| -.05 |  .11 | -.09 | -.04 |
|  .32 | -.39 | -.06 |  .42 |
|  .00 |  .78 | -.30 |  .30 |
|
| -.05 | -.39 | -.30 |

| -.16 | -.63 | -.54 | -.35 |  .00 |
|  .06 | -.03 | -.43 |  .08 | -.50 |
|  .05 | -.11 | -.55 | -.08 | -.29 |
|
| -.16 | -.03 | -.55 |

| -.24 | -.13 |
| -.62 | -.74 |
|
| -.24 | -.74 |

|  .45 |  .75 |  .05 | -.62 | -.37 |
| -.50 | -.42 |  .14 | -.71 |  .38 |
|
|  .45 | -.42 |

| -.23 |  .14 | -.15 | -.08 |
| -.24 | -.32 | -.22 |  .59 |
| -.20 | -.30 | -.23 |  .57 |
| -.21 | -.33 | -.23 |  .49 |
|
| -.23 | -.32 | -.23 |  .49 |

|  .79 | -.12 | -.41 | -.72 | -.10 |
|  .07 |  .03 | -.07 |  .11 |  .16 |
|
| .79 | .03 |
---
| -.38 | -.26 |
| -.79 | -.50 |
|
| -.79 | -.50 |
| -.38 | -.26 |

| -.07 |  .61 |  .61 |  .55 | -.01 |
|  .65 | -.59 | -.64 |  .37 |  .14 |
|  .00 | -.26 | -.44 | -.12 | -.22 |
|  .34 | -.45 | -.08 |  .27 | -.10 |
| -.51 | -.50 |  .01 | -.35 |  .66 |
|  .58 | -.10 |  .50 |  .63 | -.31 |
|  .62 |  .19 |  .66 |  .08 | -.66 |
| -.19 |  .35 |  .08 |  .29 | -.17 |
| -.38 |  .47 |  .21 |  .29 | -.04 |
|  .58 | -.06 | -.58 |  .05 | -.40 |
| -.06 | -.12 |  .56 |  .06 | -.32 |
| -.14 | -.15 |  .59 |  .52 | -.07 |
|
| -.14 | -.15 |  .59 |  .52 | -.07 |
| -.07 |  .61 |  .61 |  .55 | -.01 |
|  .65 | -.59 | -.64 |  .37 |  .14 |
|  .00 | -.26 | -.44 | -.12 | -.22 |
|  .34 | -.45 | -.08 |  .27 | -.10 |
| -.51 | -.50 |  .01 | -.35 |  .66 |
|  .58 | -.10 |  .50 |  .63 | -.31 |
|  .62 |  .19 |  .66 |  .08 | -.66 |
| -.19 |  .35 |  .08 |  .29 | -.17 |
| -.38 |  .47 |  .21 |  .29 | -.04 |
|  .58 | -.06 | -.58 |  .05 | -.40 |
| -.06 | -.12 |  .56 |  .06 | -.32 |

|  .13 |  .19 | -.57 |  .27 |
| -.20 | -.24 |  .23 |  .82 |
|
| -.20 | -.24 |  .23 |  .82 |
|  .13 |  .19 | -.57 |  .27 |

|  .37 | -.23 | -.31 |
| -.04 | -.41 |  .37 |
|  .41 | -.24 | -.21 |
| -.58 |  .39 | -.09 |
|  .12 |  .65 | -.36 |
|  .72 |  .52 | -.11 |
| -.05 | -.20 |  .46 |
|  .33 | -.21 |  .51 |
|  .15 |  .20 | -.15 |
|
|  .15 |  .20 | -.15 |
|  .37 | -.23 | -.31 |
| -.04 | -.41 |  .37 |
|  .41 | -.24 | -.21 |
| -.58 |  .39 | -.09 |
|  .12 |  .65 | -.36 |
|  .72 |  .52 | -.11 |
| -.05 | -.20 |  .46 |
|  .33 | -.21 |  .51 |

|  .01 | -.04 |  .04 | -.03 |  .07 |
|  .52 |  .27 |  .40 |  .69 | -.46 |
| -.02 |  .05 |  .06 | -.01 | -.03 |
|
| -.02 |  .05 |  .06 | -.01 | -.03 |
|  .01 | -.04 |  .04 | -.03 |  .07 |
|  .52 |  .27 |  .40 |  .69 | -.46 |

|  .57 | -.44 |  .51 | -.09 |  .43 |  .26 | -.18 |
| -.02 | -.03 |  .03 |  .72 |  .07 | -.46 |  .08 |
|  .14 | -.14 | -.09 | -.40 |  .20 | -.18 | -.04 |
| -.11 |  .26 |  .21 |  .21 |  .47 |  .14 |  .44 |
|
| -.11 |  .26 |  .21 |  .21 |  .47 |  .14 |  .44 |
|  .57 | -.44 |  .51 | -.09 |  .43 |  .26 | -.18 |
| -.02 | -.03 |  .03 |  .72 |  .07 | -.46 |  .08 |
|  .14 | -.14 | -.09 | -.40 |  .20 | -.18 | -.04 |

| -.26 |  .14 | -.03 | -.45 | -.23 |  .34 | -.46 |  .27 |
|  .18 | -.40 | -.52 | -.06 | -.02 |  .07 | -.45 | -.24 |
|  .04 | -.03 | -.60 | -.20 |  .34 |  .16 | -.40 | -.25 |
|  .06 | -.44 | -.14 | -.10 | -.50 |  .14 | -.50 |  .09 |
| -.12 |  .29 | -.44 | -.33 |  .42 |  .25 | -.32 | -.08 |
| -.07 |  .33 | -.43 | -.23 |  .54 |  .17 | -.21 | -.14 |
| -.02 |  .12 | -.56 | -.27 |  .41 |  .22 | -.37 | -.17 |
|  .20 | -.42 | -.52 | -.02 |  .01 |  .03 | -.41 | -.26 |
|  .01 | -.38 | -.09 | -.14 | -.54 |  .17 | -.50 |  .15 |
|  .19 | -.48 | -.38 | -.02 | -.25 |  .04 | -.45 | -.15 |
| -.11 |  .39 | -.37 | -.26 |  .51 |  .20 | -.19 | -.08 |
| -.11 | -.17 | -.10 | -.30 | -.47 |  .28 | -.55 |  .20 |
|
| -.11 | -.17 | -.10 | -.30 | -.47 |  .28 | -.55 |  .20 |
| -.26 |  .14 | -.03 | -.45 | -.23 |  .34 | -.46 |  .27 |
|  .18 | -.40 | -.52 | -.06 | -.02 |  .07 | -.45 | -.24 |
|  .04 | -.03 | -.60 | -.20 |  .34 |  .16 | -.40 | -.25 |
|  .06 | -.44 | -.14 | -.10 | -.50 |  .14 | -.50 |  .09 |
| -.12 |  .29 | -.44 | -.33 |  .42 |  .25 | -.32 | -.08 |
| -.07 |  .33 | -.43 | -.23 |  .54 |  .17 | -.21 | -.14 |
| -.02 |  .12 | -.56 | -.27 |  .41 |  .22 | -.37 | -.17 |
|  .20 | -.42 | -.52 | -.02 |  .01 |  .03 | -.41 | -.26 |
|  .01 | -.38 | -.09 | -.14 | -.54 |  .17 | -.50 |  .15 |
|  .19 | -.48 | -.38 | -.02 | -.25 |  .04 | -.45 | -.15 |
| -.11 |  .39 | -.37 | -.26 |  .51 |  .20 | -.19 | -.08 |

|  .39 |  .70 |  .22 | -.38 | -.59 |  .23 |  .23 | -.10 |  .63 |  .39 |
|  .06 | -.13 | -.12 |  .19 | -.15 |  .16 |  .33 |  .40 |  .02 | -.15 |
|
|  .06 | -.13 | -.12 |  .19 | -.15 |  .16 |  .33 |  .40 |  .02 | -.15 |
|  .39 |  .70 |  .22 | -.38 | -.59 |  .23 |  .23 | -.10 |  .63 |  .39 |

| -.08 | -.12 | -.44 |
|  .01 |  .59 |  .21 |
| -.29 | -.44 |  .60 |
|  .05 |  .46 |  .34 |
|  .60 |  .61 | -.54 |
| -.42 | -.35 |  .14 |
| -.21 | -.38 | -.22 |
| -.46 |  .11 | -.31 |
| -.24 |  .37 |  .10 |
|  .37 |  .57 | -.43 |
|  .49 |  .30 |  .26 |
|  .31 |  .35 | -.24 |
|
|  .31 |  .35 | -.24 |
| -.08 | -.12 | -.44 |
|  .01 |  .59 |  .21 |
| -.29 | -.44 |  .60 |
|  .05 |  .46 |  .34 |
|  .60 |  .61 | -.54 |
| -.42 | -.35 |  .14 |
| -.21 | -.38 | -.22 |
| -.46 |  .11 | -.31 |
| -.24 |  .37 |  .10 |
|  .37 |  .57 | -.43 |
|  .49 |  .30 |  .26 |
